Here is a tiny trained network, its code and every weight. The questions are about switching its units off for an input and a target symbol, where a switched-off unit gives its printed mean instead of its output.

import numpy as np


def w(rows, s, z=0):
    codes = np.array(rows[::2]) - 128.0
    scale = np.full(codes.shape[1], s)
    scale[-1] = z or s
    return codes * scale


def f(y):
    return np.maximum(y, 0)


def softmax(a):
    e = np.exp(a - a.max(-1, keepdims=True))
    return e / e.sum(-1, keepdims=True)


def log_softmax(a):
    a = a - a.max(-1, keepdims=True)
    return a - np.log(np.exp(a).sum(-1, keepdims=True))


def net(x, mask):
    ids = ['αβγδεζηθλμξτφψω'.index(c) for c in x.split()]
    T = len(ids)
    res = E[ids] + P[:T]
    u = 0
    for l in range(2):
        r = res
        for j in range(3):
            rows = slice(3 * j, 3 * j + 3)
            q, k, v = (r @ M[l][rows].T for M in (Q, K, V))
            z = softmax(np.where(np.tri(T) > 0, q @ k.T / 3**0.5, -1e9)) @ v
            o = O[l][rows]
            res = res + np.where(mask[u + j], z, o[:, -1]) @ o[:, :-1]
        u += 3
        y = f(res @ A[l][:, :-1].T + A[l][:, -1])
        res = res + np.where(mask[u : u + 4], y, B[l][:, -1]) @ B[l][:, :-1]
        u += 4
    return log_softmax(res[-1] @ U[:, :-1].T + U[:, -1])


Q, K, V, O, A, B = {}, {}, {}, {}, {}, {}
E = w([
[114,35,135,79,88,108],'α',
[207,97,159,45,137,102],'β',
[42,180,75,48,179,125],'γ',
[36,99,83,228,90,124],'δ',
[26,75,91,89,109,130],'ε',
[144,207,171,183,211,92],'ζ',
[165,113,188,214,151,130],'η',
[61,63,215,139,173,88],'θ',
[253,146,136,150,137,110],'λ',
[180,230,104,106,208,103],'μ',
[193,47,166,160,92,134],'ξ',
[146,119,85,31,118,102],'τ',
[34,158,212,194,203,163],'φ',
[219,181,30,116,87,132],'ψ',
[47,197,71,185,172,125],'ω',
],0.016)
P = w([
[194,72,86,143,253,168],'0',
[184,106,56,175,140,69],'1',
[147,103,120,134,173,174],'2',
[150,121,90,158,117,80],'3',
[111,120,157,119,142,184],'4',
[118,135,126,141,105,87],'5',
[79,140,201,98,119,194],'6',
[92,147,156,127,87,94],'7',
[34,158,255,74,91,204],'8',
[66,159,182,112,65,106],'9',
],0.015)
Q[0] = w([
[142,134,143,135,176,160],'L0H1',
[148,105,127,134,152,160],'L0H1',
[128,149,139,118,103,46],'L0H1',
[153,119,213,254,202,129],'L0H2',
[220,35,202,84,81,97],'L0H2',
[38,5,110,146,128,136],'L0H2',
[143,108,143,138,171,185],'L0H3',
[137,157,151,107,123,111],'L0H3',
[134,120,125,110,120,149],'L0H3',
],0.016)
K[0] = w([
[135,103,96,142,138,142],'L0H1',
[129,111,113,151,161,131],'L0H1',
[100,144,148,121,87,118],'L0H1',
[141,136,213,240,157,111],'L0H2',
[197,61,184,91,85,113],'L0H2',
[47,6,125,155,129,107],'L0H2',
[137,121,150,120,139,181],'L0H3',
[135,143,140,119,114,110],'L0H3',
[130,119,136,104,118,128],'L0H3',
],0.019)
V[0] = w([
[115,120,52,172,100,214],'L0H1',
[128,75,80,97,163,120],'L0H1',
[94,107,127,82,76,128],'L0H1',
[165,140,183,79,75,89],'L0H2',
[220,38,42,155,186,2],'L0H2',
[43,97,239,81,45,57],'L0H2',
[97,174,172,139,53,167],'L0H3',
[129,27,66,140,233,142],'L0H3',
[131,130,114,134,113,94],'L0H3',
],0.0056)
O[0] = w([
[164,125,93,139,100,183,127],'L0H1',
[162,169,128,86,59,138,184],'L0H1',
[79,92,110,136,98,134,81],'L0H1',
[106,129,73,169,108,99,104],'L0H2',
[4,192,137,114,51,93,154],'L0H2',
[215,187,94,127,106,120,123],'L0H2',
[26,179,121,112,100,66,40],'L0H3',
[254,170,210,103,148,172,253],'L0H3',
[122,93,144,115,169,122,126],'L0H3',
],0.0074,0.0058)
A[0] = w([
[135,163,60,251,139,114,241],'L0N1',
[77,170,48,130,178,128,39],'L0N2',
[222,216,41,112,131,46,3],'L0N3',
[205,114,113,188,122,45,22],'L0N4',
],0.013,0.0061)
B[0] = w([
[209,217,107,83,168,70,253],'L0N1',
[101,131,151,40,171,100,148],'L0N2',
[115,9,53,122,204,100,214],'L0N3',
[186,95,227,194,62,29,197],'L0N4',
],0.012,0.0048)
Q[1] = w([
[87,133,182,149,156,98],'L1H1',
[96,149,172,79,85,113],'L1H1',
[58,126,113,114,64,119],'L1H1',
[155,84,88,144,182,135],'L1H2',
[150,142,109,215,98,129],'L1H2',
[146,53,203,134,125,98],'L1H2',
[123,158,119,92,106,137],'L1H3',
[255,115,78,100,135,181],'L1H3',
[120,160,102,169,135,119],'L1H3',
],0.017)
K[1] = w([
[132,141,193,71,158,119],'L1H1',
[51,143,179,136,88,139],'L1H1',
[48,117,152,83,94,58],'L1H1',
[213,124,166,73,179,197],'L1H2',
[207,143,131,168,124,138],'L1H2',
[102,90,159,150,118,125],'L1H2',
[113,157,124,71,121,141],'L1H3',
[251,118,97,83,141,177],'L1H3',
[145,175,101,175,137,114],'L1H3',
],0.016)
V[1] = w([
[149,76,162,70,102,196],'L1H1',
[52,83,160,62,134,95],'L1H1',
[206,53,115,132,163,89],'L1H1',
[115,188,57,191,100,64],'L1H2',
[124,113,112,2,122,164],'L1H2',
[187,147,76,144,124,163],'L1H2',
[53,178,155,208,119,172],'L1H3',
[182,46,65,154,245,172],'L1H3',
[6,126,100,36,61,78],'L1H3',
],0.0043)
O[1] = w([
[47,193,126,138,201,3,181],'L1H1',
[176,224,100,184,122,95,90],'L1H1',
[53,154,57,102,64,150,183],'L1H1',
[67,145,143,45,42,119,52],'L1H2',
[96,103,188,237,185,160,135],'L1H2',
[148,76,181,110,79,6,139],'L1H2',
[205,103,63,76,121,55,54],'L1H3',
[118,121,125,62,19,200,194],'L1H3',
[231,123,149,174,171,89,2],'L1H3',
],0.0036,0.0086)
A[1] = w([
[28,68,49,99,130,175,56],'L1N1',
[175,234,207,167,22,130,19],'L1N2',
[72,222,208,101,156,173,128],'L1N3',
[254,152,50,177,82,91,2],'L1N4',
],0.0089,0.0081)
B[1] = w([
[67,172,120,100,130,118,158],'L1N1',
[73,55,115,128,196,164,205],'L1N2',
[134,91,92,123,61,114,254],'L1N3',
[101,189,84,246,105,188,190],'L1N4',
],0.013,0.0081)
U = w([
[203,144,141,115,185,192,255],'α',
[37,196,175,123,18,180,212],'β',
[105,95,112,144,10,100,83],'γ',
[51,178,162,112,160,145,132],'δ',
[142,106,45,146,117,129,54],'ε',
[148,167,118,111,114,88,116],'ζ',
[146,105,88,127,202,107,56],'η',
[86,83,101,171,112,127,52],'θ',
[68,217,145,154,115,158,151],'λ',
[88,85,67,125,122,108,49],'μ',
[161,44,70,136,124,78,22],'ξ',
[87,149,142,161,185,149,85],'τ',
[131,196,170,149,177,112,109],'φ',
[147,132,117,176,87,87,113],'ψ',
[97,123,183,137,158,76,115],'ω',
],0.011,0.0082)

Each question gives the input, a string of symbols that net reads in full, and the target symbol t.
The units are the heads (3 rows each of Q, K, V and O) and the neurons (one row each of A and B). Each row of codes is followed by its name. A weight is (code - 128) times the scale printed after its matrix; where a second scale follows, it is the last column's (O, A, B and U).
mask holds one flag per unit, layer by layer, with each layer's heads first. A switched-off unit (its flag False) gives its mean, the last column of its rows in O or B, instead of its output. The means were averaged over made-up inputs and are rounded, as every weight is.
A unit's drop is (log p(t) with every unit on - log p(t) with that unit switched off) / (log p(t) with every unit on - log p(t) with every unit switched off).
The circuit of an input: a set's keep is (log p(t) with only the set's units on - log p(t) with every unit switched off) / (log p(t) with every unit on - log p(t) with every unit switched off). Starting from the 12 units with the biggest drops (on a tie, the unit counted first), units are removed one at a time, each time the one whose removal leaves the highest keep (on an exact tie, the one counted first), for as long as the keep stays at least 0.8.
units of the circuit, in order: the units of the circuit, biggest drop first
top k neurons: the k neurons with the biggest drops, biggest first
which heads matter: for each layer, one digit per head in row order, 1 if its drop is at least 0.15 and else 0, layers parted by /
input η λ φ γ δ, target α: units of the circuit, in order : [L0H2 L0N1]
input γ λ θ α ε, target α: units of the circuit, in order : [L0H2]
input ω δ δ, target β: which heads matter : 000 / 010
input ζ μ ω β θ ε ξ τ θ ψ, target ε: units of the circuit, in order : [L0H2 L0N3 L0N1 L1N4]
input ε τ ζ ε τ, target β: which heads matter : 001 / 000
input ε η φ τ μ δ, target λ: which heads matter : 010 / 000
input φ λ φ, target β: units of the circuit, in order : [L1H3 L0N3]
input ε δ ζ τ φ α ζ, target β: units of the circuit, in order : [L1N3 L0N3]
input λ β ξ δ β μ η δ τ ω, target ζ: which heads matter : 001 / 000
input ω ψ λ τ, target μ: which heads matter : 010 / 000
input β φ θ β θ ζ, target φ: which heads matter : 111 / 000
input ζ λ γ ω, target ζ: top 2 neurons : [L0N1 L0N2]
input α η α, target β: units of the circuit, in order : [L0N3 L1H3]
input ζ μ λ λ β ζ μ, target β: which heads matter : 000 / 000
input ε δ μ δ α, target α: units of the circuit, in order : [L0H2 L1N3]
input θ α τ τ ω δ δ λ ψ, target α: units of the circuit, in order : [L0H2]
input ε ζ δ τ θ β, target ξ: which heads matter : 010 / 000
input ω ω β ζ, target φ: which heads matter : 010 / 000
input ξ θ θ, target β: which heads matter : 001 / 000
input θ ψ ω δ θ, target β: top 4 neurons : [L1N3 L1N2 L0N3 L0N4]
input η η α δ α μ, target η: top 2 neurons : [L0N3 L0N1]
input λ ζ δ ε, target β: top neuron : [L0N4]
input ε λ ε φ η γ, target δ: top 2 neurons : [L1N1 L0N3]
input λ α γ λ λ η, target τ: top 4 neurons : [L1N2 L1N4 L0N4 L0N1]
input η δ λ α λ, target β: units of the circuit, in order : [L1H3 L0N1]
input ζ α ε β, target ξ: top 3 neurons : [L0N3 L0N4 L0N1]
